How the units are linked:
rz gu qj
rz le rp
rz ki qr
rz zo cf
rz ve ch
ch gu cz
ch le qj
ch ki cf
ch zo pm
ch ve sm
sz gu fp
sz le ls
sz ki ch
sz zo sm
sz ve dj
tr gu mg
tr le nb
tr ki rg
tr zo ns
tr ve fh
pm gu ch
pm le rz
pm ki sf
pm zo zg
pm ve zb
fh gu ld
fh le mg
fh ki ns
fh zo mp
fh ve lt
bs gu qr
bs le mp
bs ki mg
bs zo ld
bs ve sf
rp gu sf
rp le bs
rp ki fh
rp zo lt
rp ve qj
rg gu zq
rg le ll
rg ki qn
rg zo dg
rg ve ns
dh gu mm
dh le cm
dh ki tm
dh zo gn
dh ve ll
dg gu rg
dg le zt
dg ki mm
dg zo ft
dg ve mz
mg gu rm
mg le mz
mg ki zq
mg zo tr
mg ve ld
mp gu fh
mp le tr
mp ki mz
mp zo rm
mp ve qr
qr gu lt
qr le fh
qr ki rm
qr zo bs
qr ve cf
rh gu gn
rh le tm
rh ki fp
rh zo cm
rh ve qn
ll gu ft
ll le mm
ll ki gn
ll zo zt
ll ve zq
cm gu rh
cm le fb
cm ki sz
cm zo dj
cm ve mm
dj gu cm
dj le fp
dj ki sm
dj zo tm
dj ve dh
rm gu mp
rm le ns
rm ki nb
rm zo mg
rm ve bs
ns gu tr
ns le zq
ns ki dg
ns zo mz
ns ve mp
fb gu tm
fb le sm
fb ki ls
fb zo fp
fb ve rh
cf gu rz
cf le lt
cf ki bs
cf zo sf
cf ve pm
fp gu fb
fp le zb
fp ki cz
fp zo sz
fp ve cm
cz gu ls
cz le zg
cz ki rz
cz zo ch
cz ve sz
ft gu dg
ft le qn
ft ki dh
ft zo ll
ft ve nb
ls gu zb
ls le pm
ls ki qj
ls zo cz
ls ve fp
zb gu sm
zb le ch
zb ki zg
zb zo ls
zb ve fb
qn gu zt
qn le gn
qn ki cm
qn zo mm
qn ve dg
ld gu bs
ld le rm
ld ki tr
ld zo fh
ld ve rp
lt gu rp
lt le ld
lt ki mp
lt zo qr
lt ve rz
sf gu cf
sf le qr
sf ki ld
sf zo rp
sf ve zg
qj gu zg
qj le sf
qj ki lt
qj zo rz
qj ve cz
mm gu qn
mm le rh
mm ki dj
mm zo dh
mm ve ft
zq gu nb
zq le ft
zq ki zt
zq zo rg
zq ve tr
zt gu ll
zt le dh
zt ki rh
zt zo qn
zt ve rg
gn gu dh
gn le dj
gn ki fb
gn zo rh
gn ve zt
zg gu pm
zg le cf
zg ki rp
zg zo qj
zg ve ls
sm gu sz
sm le cz
sm ki pm
sm zo zb
sm ve tm
mz gu ns
mz le rg
mz ki ft
mz zo nb
mz ve rm
tm gu dj
tm le sz
tm ki zb
tm zo fb
tm ve gn
nb gu mz
nb le dg
nb ki ll
nb zo zq
nb ve mg

The rows follow the links: the fewer symbols apart two units are, the more alike their rows tend to be.

Each row is also shifted at random along 3 hidden directions that mean nothing.

Row, then unit:
[-90, 2, -33, -3, -13, -39, -20, 12, -40, -30, -21, 4, -11, 24, 12, 17, -14, -30, -21, 20, 30, 20, 8, 1, -12, 12, -18, -21, 17, 16, -20, 7, -14, -27, -6, 3, 19, -31, 4]: cm
[-7, 17, -11, 0, -38, -23, 17, 24, 11, 13, -23, 16, -4, -14, 19, -3, -4, 23, 7, -18, -14, 25, 58, 6, 0, -3, 11, -2, 9, 1, 2, -22, 8, -11, -7, 26, -38, 16, -39]: bs
[24, 16, -10, 27, 36, -27, -4, -30, -36, -23, 13, -62, 27, 2, 22, -8, -2, 8, 2, 29, -3, 21, -25, 22, -39, 45, 4, 9, -2, -8, -10, 12, 22, -30, -22, -23, 13, -23, 6]: tm
[-38, 13, 3, -3, 15, 32, 5, 0, -23, 17, 37, -11, 12, -6, 1, 50, -25, -48, -10, -8, 19, -32, -21, -46, 10, 1, -27, -2, 24, -15, -43, -5, -39, 5, -13, -27, 7, 0, 18]: zb
[-3, 15, -11, 17, 26, -3, -10, -27, -27, -4, 24, -41, 12, -6, 13, 27, -17, -35, 12, 11, 18, 0, -30, -25, -17, 35, -10, 28, 9, -15, -45, -3, -41, -7, -29, -45, 16, -5, 10]: fp
[-4, -5, -6, 9, 18, -54, -11, -35, -32, -48, -30, -39, 23, 16, 23, -50, 21, 37, 11, 40, -8, 47, -13, 63, -56, 42, 22, 24, -33, 11, 21, 34, 32, -39, 7, 0, 16, -20, 15]: gn
[-58, -10, -31, -4, -14, -34, -25, 28, -38, -23, -21, 19, -25, 28, -2, 30, -25, -47, -34, 9, 46, 4, 0, -17, 0, -4, -35, -46, 32, 23, -21, 7, -19, -21, -6, 18, 23, -35, 11]: rh
[50, -9, -27, 29, -11, 13, -24, 22, 29, 8, 21, 2, -14, -13, -30, 10, 5, 18, 9, -21, 2, -16, 6, -37, 56, -12, -4, -38, 13, -16, 22, -33, 19, 29, -23, 3, 1, -11, -32]: tr
[89, 8, 6, 16, -17, -11, 21, 10, 12, 21, -16, 7, 3, -20, 22, 2, -5, 7, 5, -16, -13, 15, 37, 0, -5, -2, 13, 18, 2, -3, -17, -20, -7, -5, -9, 15, -39, 19, -22]: qr
[41, 3, -16, 29, -11, -12, -1, -4, 25, 2, 10, -33, 10, -23, 3, -21, 10, 49, 35, -10, -17, 17, 22, 4, 14, 13, 26, 13, -14, -18, 21, -30, 30, 6, -23, -8, -11, 10, -44]: rm
[-28, -47, -3, -12, -24, -1, -36, -10, 5, -32, -24, 32, -35, 21, -26, -19, 13, -30, 18, 28, 36, 0, -19, -11, 7, 8, 0, 65, -26, 23, -9, 2, -79, 34, 15, -24, 33, 19, 18]: ll
[-93, 31, 22, -25, 27, 28, 26, -14, -13, 15, 23, -24, 26, -14, 12, 13, -7, -3, -8, -12, -20, -10, -14, 6, -17, 3, -4, -9, 6, -12, -9, 15, 23, -10, 5, -9, -4, 0, 14]: ls
[-48, 11, 33, -39, -12, 32, 35, 19, 4, 36, -5, 48, -5, -7, 13, 29, -16, -38, -19, -21, 5, -16, 14, -15, -3, -29, -16, 14, 13, 5, -32, 4, -42, 8, 20, 14, -31, 29, 19]: qj
[-26, 8, 8, -25, -36, 0, 26, 38, 7, 27, -32, 56, -17, -2, 21, 26, -16, -24, -26, -31, 2, 7, 52, -11, 7, -28, -12, -20, 18, 9, -23, -5, -15, -2, 11, 35, -46, 20, -9]: rp
[68, -1, -27, 30, -27, -2, -13, 20, 22, 17, 8, 2, -16, -16, -5, 21, -9, -4, 15, -22, 7, -5, 33, -39, 37, 0, 1, -3, 16, -16, -5, -42, -23, 21, -31, -5, -13, 8, -41]: mp

In each set, the symbols that take the first to the second take the third to the fourth, perhaps in another order. Give the fourth.
Answer with the unit's name.
[-32, 26, 27, -13, 44, 27, 28, -21, -9, 17, 37, -32, 37, -15, 12, 10, -7, -1, -5, -5, -25, -15, -28, 6, -19, 4, -2, -5, 5, -20, -9, 13, 25, -10, 1, -13, -1, -6, 22]
: [78, 11, 45, -8, 40, 46, 39, -18, 1, 36, 30, -7, 29, -8, 11, 13, 1, -15, -12, -15, -21, -25, -34, 2, -12, -13, -5, 6, 7, -15, -17, 15, 9, 4, 14, -9, -18, 15, 28]
:: [46, 9, -14, 26, -26, -23, -2, -10, 20, 3, -7, -28, 10, -24, 19, -26, 7, 41, 42, -4, -20, 30, 39, 13, -9, 26, 30, 60, -24, -18, 0, -33, -6, 6, -25, -14, -24, 23, -47]
: mg

[-13, 22, 8, 12, 43, -4, 9, -43, -26, -7, 31, -70, 37, -14, 25, 0, -2, 3, 21, 15, -8, 6, -29, 13, -37, 42, 11, 34, -6, -19, -18, 8, 3, -16, -21, -39, 9, -5, 8]
: [29, -20, -20, 13, 2, -34, -27, -13, -31, -34, -26, -8, -11, 27, 8, -6, 0, -21, -4, 29, 28, 20, -14, 6, -19, 18, -6, 13, -2, 14, -14, 17, -27, -13, -1, -6, 22, -18, 15]
:: [-19, 26, 27, -34, -5, 13, 45, 31, 2, 34, -15, 44, 3, 2, 24, 14, -7, 9, -41, -26, -25, -7, 28, 22, -10, -40, -5, -54, 13, 10, 5, 16, 44, -17, 23, 49, -46, 5, 6]
: ls

[-1, 18, 29, -2, 46, 33, 20, -32, -8, 19, 39, -36, 36, -13, 12, 6, -1, -5, 9, 3, -18, -19, -35, -1, -22, 19, 0, 26, -3, -23, -14, 15, -1, -2, -3, -25, 2, 7, 20]
: [-27, 18, 22, -27, 15, 49, 23, 21, -6, 40, 30, 30, 3, 0, -3, 53, -24, -46, -40, -28, 7, -42, -18, -36, 22, -41, -38, -51, 40, -5, -24, 12, -3, 7, 11, 15, -11, -6, 34]
:: [-36, 21, 35, -19, 36, 27, 29, -26, -3, 19, 28, -31, 34, -17, 16, 1, 1, 3, 8, -1, -26, -11, -22, 14, -27, 7, 2, 32, -12, -12, -12, 15, 4, -4, 3, -25, -7, 11, 21]
: pm

[-108, 19, -26, -6, 7, -34, -5, -3, -39, -26, 1, -26, 8, 11, 16, 13, -14, -4, -20, 13, 9, 18, 3, 11, -23, 16, -10, -28, 11, 6, -7, 9, 22, -41, -15, 5, 15, -29, -1]
: [-43, 14, -6, 8, 26, -7, -4, -25, -34, -3, 23, -46, 19, -8, 17, 18, -16, -28, 15, 16, 15, 1, -19, -16, -20, 36, -6, 43, 9, -14, -41, -6, -44, -11, -21, -42, 14, -7, 1]
:: [-51, -27, -17, -15, -21, -27, -32, 10, -24, -37, -37, 37, -33, 32, -8, -2, -3, -31, -18, 22, 40, 10, -5, 2, -2, 0, -13, -6, 4, 27, -14, 16, -38, -4, 16, 11, 24, -13, 21]
: gn

[15, 16, 5, 12, 37, 20, 2, -19, -22, 15, 43, -31, 21, -11, 5, 36, -22, -35, 0, -3, 10, -20, -33, -28, -2, 14, -22, 6, 22, -19, -37, -2, -23, -3, -20, -29, 9, -11, 16]
: [-47, 6, -32, 7, 2, -32, -17, 14, -42, -21, -8, -2, -10, 18, 5, 32, -22, -37, -26, 13, 32, 8, -4, -15, -3, 8, -29, -39, 35, 9, -25, 2, -16, -27, -16, 1, 19, -34, 5]
:: [-50, -33, -5, -19, -18, 10, -30, 5, 15, -20, -10, 35, -28, 21, -40, -17, 14, -2, 4, 9, 13, -8, -20, -7, 26, -16, 0, -1, -14, 15, 28, 6, -17, 30, 20, -1, 26, 1, 10]
: ns

[24, 3, 36, -28, 3, 36, 31, 0, 3, 32, -1, 34, 1, -12, 14, 22, -7, -37, -5, -19, -1, -17, -4, -14, -9, -18, -12, 44, 1, -1, -42, 4, -57, 17, 16, -12, -28, 37, 22]
: [47, 17, -7, 13, -21, -21, 21, -1, 17, 6, -21, -10, 9, -19, 27, -17, 2, 36, 17, -13, -27, 31, 48, 24, -16, 12, 26, 23, -18, -9, 6, -18, 18, -10, -12, 8, -39, 20, -37]
:: [-63, 19, 38, -44, 4, 32, 35, 1, 5, 30, 7, 28, 10, -13, 22, 10, -2, -13, -16, -15, -16, -15, 7, 8, -14, -24, -7, 13, 2, 1, -16, 17, -2, -1, 21, 12, -27, 22, 20]
: qr

[-13, 26, 48, -28, 39, 29, 55, -15, 4, 27, 17, -17, 37, -7, 15, -12, 12, 26, -11, -9, -46, -9, -14, 39, -39, -11, 9, -12, -8, -6, 16, 30, 62, -22, 22, 15, -24, 4, 25]
: [65, 17, 32, -1, 54, 46, 30, -12, -7, 31, 47, -18, 27, -10, 3, 27, -11, -17, -16, -11, -14, -32, -44, -17, -8, -7, -17, -15, 13, -18, -15, 13, 14, 1, 2, -12, -5, -3, 29]
:: [49, 8, 12, 4, -21, -16, 26, 2, 9, 15, -23, 6, 3, -15, 29, -8, 2, 13, 15, -8, -15, 27, 45, 16, -21, 2, 17, 46, -12, 0, -16, -9, -22, -3, 0, 7, -44, 32, -19]
: sf

[67, -46, -1, 4, -3, 10, -32, 4, 1, -19, -10, 33, -33, 27, -32, -3, 6, -32, -7, 15, 33, -17, -35, -16, 24, -12, -12, 1, -6, 14, 3, 8, -37, 27, 18, -7, 34, -6, 29]
: [-29, 1, -26, 4, 1, -40, -17, 13, -41, -28, -19, 5, -13, 27, 9, 10, -9, -18, -34, 17, 24, 13, -4, 9, -12, 1, -23, -57, 20, 16, -1, 18, 20, -35, 1, 21, 16, -40, 19]
:: [-25, -29, -12, -1, -21, 19, -32, 0, 35, -7, 6, 12, -17, -1, -35, -16, 11, 5, 33, 4, 13, -15, -8, -19, 39, -6, 12, 27, -18, -1, 23, -23, -23, 39, -1, -19, 23, 14, -14]
: zt

[44, 1, -18, 32, -23, -8, -15, -11, 30, 3, 2, -34, 5, -22, -4, -17, 6, 32, 48, -3, -9, 16, 27, -12, 12, 28, 27, 58, -20, -19, 3, -38, -22, 21, -31, -30, -6, 18, -51]
: [8, 8, -31, 17, -48, -8, -4, 46, 17, 18, -5, 30, -26, -10, -2, 29, -16, -5, -10, -31, 12, -2, 48, -37, 41, -23, -7, -46, 32, -6, -5, -38, -5, 10, -22, 26, -22, -2, -44]
:: [22, -37, 6, 3, -1, 12, -33, -36, 29, -25, 0, -2, -5, 2, -32, -47, 26, 15, 48, 19, 8, 2, -30, 4, 8, 17, 21, 72, -44, 3, 19, -3, -41, 38, 7, -39, 32, 24, 1]
: nb

[-42, -19, -6, -6, -10, 12, -20, 4, 29, -11, 14, 2, -11, 2, -39, -27, 18, 42, 12, -3, -5, -12, -3, 7, 35, -13, 16, -32, -14, 0, 57, -5, 47, 22, 6, 8, 19, -6, -13]
: [0, -29, -2, -4, -2, -23, -20, -6, -11, -34, -27, 16, -14, 28, -13, -28, 17, 5, -14, 31, 16, 13, -20, 30, -12, 0, 2, -9, -13, 29, 22, 24, 8, -10, 24, 10, 26, -16, 24]
:: [8, -6, -25, 21, -26, 2, -14, 4, 31, 4, 13, -13, -11, -20, -18, -4, 3, 17, 36, -9, 0, -1, 22, -28, 36, 7, 15, 19, -8, -20, 9, -41, -13, 26, -24, -12, -2, 9, -45]
: dg

[41, 12, -26, 23, -19, -9, -3, 28, 24, 17, 4, -4, -5, -16, -5, 9, -2, 31, 0, -27, -14, 2, 39, -7, 27, -12, 8, -50, 14, -14, 25, -28, 47, -3, -22, 26, -14, -9, -45]
: [30, -3, -19, 27, -20, 3, -17, 9, 31, 8, 11, -12, -11, -18, -16, -1, 3, 21, 25, -16, -5, 0, 15, -24, 40, 5, 10, -3, 1, -14, 19, -33, 6, 25, -23, -8, 3, 2, -41]
:: [-28, -9, -11, 3, -7, 10, -16, 16, 33, -2, 20, 2, -4, -5, -34, -17, 13, 47, 2, -13, -16, -9, -1, 4, 40, -14, 10, -54, -3, -6, 63, -10, 68, 18, 0, 15, 14, -15, -18]
: zq

[25, 10, 31, -23, -8, 14, 41, 8, 6, 22, -14, 27, 4, -7, 28, 5, -6, -8, -3, -11, -16, 1, 21, 9, -19, -16, 1, 27, -3, 6, -24, 6, -21, -2, 18, 11, -43, 30, 12]
: [-68, 17, 25, -35, 12, 46, 28, 10, -2, 35, 21, 27, 10, -10, 2, 40, -18, -43, -24, -23, 3, -33, -9, -27, 9, -32, -23, -19, 22, 1, -27, 5, -19, 7, 11, 1, -13, 9, 21]
:: [-16, -14, -15, 10, -10, 5, -23, -11, 39, -11, 13, -21, -2, -17, -28, -30, 19, 43, 45, -2, -16, 3, 5, -3, 24, 10, 27, 22, -26, -12, 33, -25, 11, 28, -16, -20, 9, 14, -35]
: fh

[26, 8, -31, 22, -27, -8, -8, 35, 23, 18, 1, 6, -13, -15, -6, 17, -11, 14, -1, -30, -4, -5, 41, -23, 40, -14, -1, -53, 21, -12, 18, -33, 28, 6, -26, 21, -17, -9, -39]
: [122, -36, -10, 13, 12, 1, -24, 23, -15, -12, -9, 31, -28, 39, -30, 12, -3, -24, -50, 10, 28, -19, -40, -9, 22, -28, -31, -89, 27, 24, 17, 25, 30, -5, 18, 33, 27, -42, 43]
:: [-85, -23, 1, -16, -21, 8, -28, -15, 30, -19, -2, 6, -10, 1, -30, -39, 25, 31, 35, 9, 0, 10, -4, 8, 21, 7, 21, 35, -38, 9, 39, -5, -5, 31, 8, -12, 24, 16, -11]
: tm

[36, -22, -14, 14, -15, 30, -30, 12, 32, 6, 24, 14, -24, -3, -41, 7, 4, 1, 16, -14, 14, -26, -11, -39, 57, -20, -4, -27, 7, -12, 21, -30, -7, 41, -8, -12, 19, -7, -18]
: [-15, -29, -19, -5, -10, -29, -30, 1, -20, -34, -34, 23, -22, 30, -7, -12, 0, -21, -11, 26, 31, 13, -10, 8, -10, 7, -10, 2, -6, 27, -2, 16, -28, -2, 16, 9, 26, -14, 19]
:: [-9, 20, 23, -25, -12, -1, 41, 20, 8, 24, -26, 30, 4, -6, 30, 1, -7, 7, -18, -17, -16, 12, 40, 21, -17, -23, 5, -3, 1, 12, -2, 8, 12, -13, 20, 32, -46, 22, -3]
: mg

[-56, 3, 27, -33, 4, 48, 20, 5, -10, 37, 22, 31, -3, -10, 3, 43, -24, -65, -7, -14, 18, -30, -11, -48, 11, -15, -25, 34, 17, -5, -56, -5, -78, 29, 4, -22, -6, 32, 21]
: [38, 13, 51, -16, 27, 34, 39, -34, 5, 25, 13, -19, 29, -20, 22, -12, 9, -1, 12, -4, -26, -2, -15, 21, -37, 7, 14, 69, -24, -11, -23, 17, -23, 3, 12, -22, -25, 38, 24]
:: [47, 15, -19, 19, -24, -17, 10, 22, 15, 13, -12, -1, -3, -17, 9, 6, -3, 32, 2, -20, -19, 16, 48, 2, 13, -4, 5, -24, 6, -12, 14, -23, 31, -10, -13, 24, -32, 3, -40]
: mp

[-84, 15, 40, -43, 4, 32, 36, -2, 3, 23, -1, 25, 13, -11, 16, 5, -6, -16, -6, -12, -15, -9, 10, 11, -24, -13, 4, 32, -9, 2, -23, 9, -25, 2, 24, 2, -26, 32, 18]
: [-50, 26, 30, -24, 35, 34, 30, -1, -6, 28, 32, -8, 23, -8, 7, 23, -6, -7, -26, -20, -24, -23, -18, 1, -6, -15, -10, -38, 14, -9, 3, 18, 37, -14, 12, 9, -6, -5, 22]
:: [-132, 25, -20, -12, 10, -27, -2, -6, -37, -18, 2, -34, 12, 3, 18, 12, -17, -9, -13, 9, 6, 17, 6, 7, -24, 20, -7, -19, 8, 0, -13, 5, 15, -35, -10, -5, 16, -23, -4]
: cm

[29, 21, 30, 2, 56, 38, 28, -15, -8, 20, 42, -41, 36, -10, 5, 16, -7, 4, -15, -8, -26, -24, -38, 1, -15, 2, -6, -27, 11, -22, -2, 14, 43, -18, -1, -16, -3, -12, 28]
: [-16, 21, 28, -13, 33, 39, 27, -18, -5, 23, 31, -16, 26, -15, 13, 20, -5, -18, -3, -7, -14, -21, -28, -8, -17, 4, -8, 16, 3, -12, -21, 9, -7, 3, 3, -18, -4, 9, 23]
:: [-64, 15, 34, -44, -13, 17, 37, 13, 5, 23, -22, 40, 2, -7, 23, 10, -6, -16, -10, -14, -10, 3, 27, 7, -20, -24, -1, 31, -6, 10, -21, 4, -25, 2, 21, 16, -34, 34, 8]
: cf

[109, 4, -10, 21, -26, -8, 11, 10, 11, 19, -12, 2, -4, -19, 21, 10, -5, 2, 14, -16, 0, 14, 33, -15, 4, 3, 1, 30, 8, -9, -28, -29, -34, 7, -16, -6, -33, 19, -29]
: [-16, -34, -18, 2, -26, 27, -41, 6, 31, -3, 10, 28, -32, 4, -44, 2, 2, -20, 28, -3, 27, -21, -9, -43, 56, -6, -3, 32, -4, -3, 4, -29, -62, 56, -6, -27, 28, 12, -15]
:: [-52, -18, -19, -12, -17, -36, -25, 13, -32, -33, -32, 27, -23, 30, -6, 1, -5, -26, -25, 25, 34, 17, -3, 3, -9, -2, -19, -19, 8, 29, -4, 15, -21, -15, 12, 20, 21, -23, 17]
: sm

